Below is a small trained network, with its code and all its weights. Each question gives an input and a class and asks what happens when units are switched off, that is, made to give their printed mean instead of their output.

import numpy as np


def w(rows, s, z=0):
    codes = np.array(rows[::2]) - 128.0
    scale = np.full(codes.shape[1], s)
    scale[-1] = z or s
    return codes * scale


def f(y):
    return np.maximum(y, 0)


def log_softmax(a):
    a = a - a.max(-1, keepdims=True)
    return a - np.log(np.exp(a).sum(-1, keepdims=True))


def net(x, mask):
    res = np.array(x, float).reshape(1, 3) / 4 @ E
    y = f(res @ A[0][:, :-1].T + A[0][:, -1])
    res = res + np.where(mask, y, B[0][:, -1]) @ B[0][:, :-1]
    return log_softmax(res[-1] @ U[:, :-1].T + U[:, -1])


A, B = {}, {}
E = w([
[176,180,95,131,57,68,218,92,137,167],'x0',
[65,182,98,39,219,152,164,25,247,92],'x1',
[208,122,88,221,49,238,163,132,121,62],'x2',
],0.012)
A[0] = w([
[158,39,130,200,62,243,94,138,47,60,253],'neuron 1',
[145,179,34,177,128,169,132,64,223,72,186],'neuron 2',
[222,165,71,102,51,55,129,147,84,239,189],'neuron 3',
[156,94,137,196,171,230,62,64,111,103,76],'neuron 4',
[220,113,168,187,12,21,149,119,102,158,149],'neuron 5',
[146,47,81,176,157,200,149,254,108,101,191],'neuron 6',
],0.0068,0.0034)
B[0] = w([
[176,64,139,143,51,190,123,213,181,117,254],'neuron 1',
[61,180,180,45,50,186,255,87,73,127,200],'neuron 2',
[96,146,89,204,122,44,126,99,142,209,224],'neuron 3',
[217,49,209,68,91,114,125,25,130,59,172],'neuron 4',
[251,36,168,201,75,103,207,154,129,169,238],'neuron 5',
[150,71,136,167,105,122,55,204,114,74,206],'neuron 6',
],0.0088,0.015)
U = w([
[88,200,109,86,135,155,187,66,116,116,117],'0',
[148,84,116,155,107,160,79,193,116,70,154],'1',
[173,108,103,189,84,67,162,118,116,214,121],'2',
[159,90,164,103,119,156,109,69,126,88,11],'3',
[138,147,150,83,244,50,33,99,155,142,254],'4',
],0.011,0.0025)

Each question gives the input, the list of numbers given to net, and the class t.
The units are the neurons (one row each of A and B). Each row of codes is followed by its name. A weight is (code - 128) times the scale printed after its matrix; where a second scale follows, it is the last column's (A, B and U).
mask holds one flag per neuron, in row order. A switched-off neuron (its flag False) gives its mean, the last column of its row in B, instead of its output. The means were averaged over made-up inputs and are rounded, as every weight is.
A unit's drop is (log p(t) with every unit on - log p(t) with that unit switched off) / (log p(t) with every unit on - log p(t) with every unit switched off).
The circuit of an input: a set's keep is (log p(t) with only the set's units on - log p(t) with every unit switched off) / (log p(t) with every unit on - log p(t) with every unit switched off). Starting from all 6 units, units are removed one at a time, each time the one whose removal leaves the highest keep (on an exact tie, the one counted first), for as long as the keep stays at least 0.8.
units of the circuit, in order: the units of the circuit, biggest drop first
top k neurons: the k neurons with the biggest drops, biggest first
drop of u: that unit's drop, to one decimal
input [-3,4,4], class 3: top 2 neurons	neuron 4; neuron 3
input [5,4,-6], class 4: units of the circuit, in order	neuron 5
input [-1,7,-5], class 0: units of the circuit, in order	neuron 6; neuron 2
input [1,-6,8], class 1: top 2 neurons	neuron 1; neuron 6
input [-2,1,-2], class 4: units of the circuit, in order	neuron 1; neuron 5
input [6,3,-3], class 0: top 3 neurons	neuron 5; neuron 1; neuron 6
input [2,-3,7], class 1: top 2 neurons	neuron 1; neuron 6
input [-4,7,-4], class 0: top 3 neurons	neuron 6; neuron 2; neuron 3
input [-3,3,6], class 3: top 2 neurons	neuron 4; neuron 2
input [-7,4,3], class 3: top 2 neurons	neuron 4; neuron 2
input [0,3,5], class 3: top 2 neurons	neuron 4; neuron 3
input [0,0,-7], class 4: drop of neuron 5	0.1
input [-1,2,-1], class 0: drop of neuron 1	0.2
input [8,4,4], class 0: units of the circuit, in order	neuron 2
input [-1,-3,-6], class 4: drop of neuron 1	0.3
input [-1,-2,-5], class 4: units of the circuit, in order	neuron 5; neuron 1
input [-6,4,1], class 3: drop of neuron 4	0.5
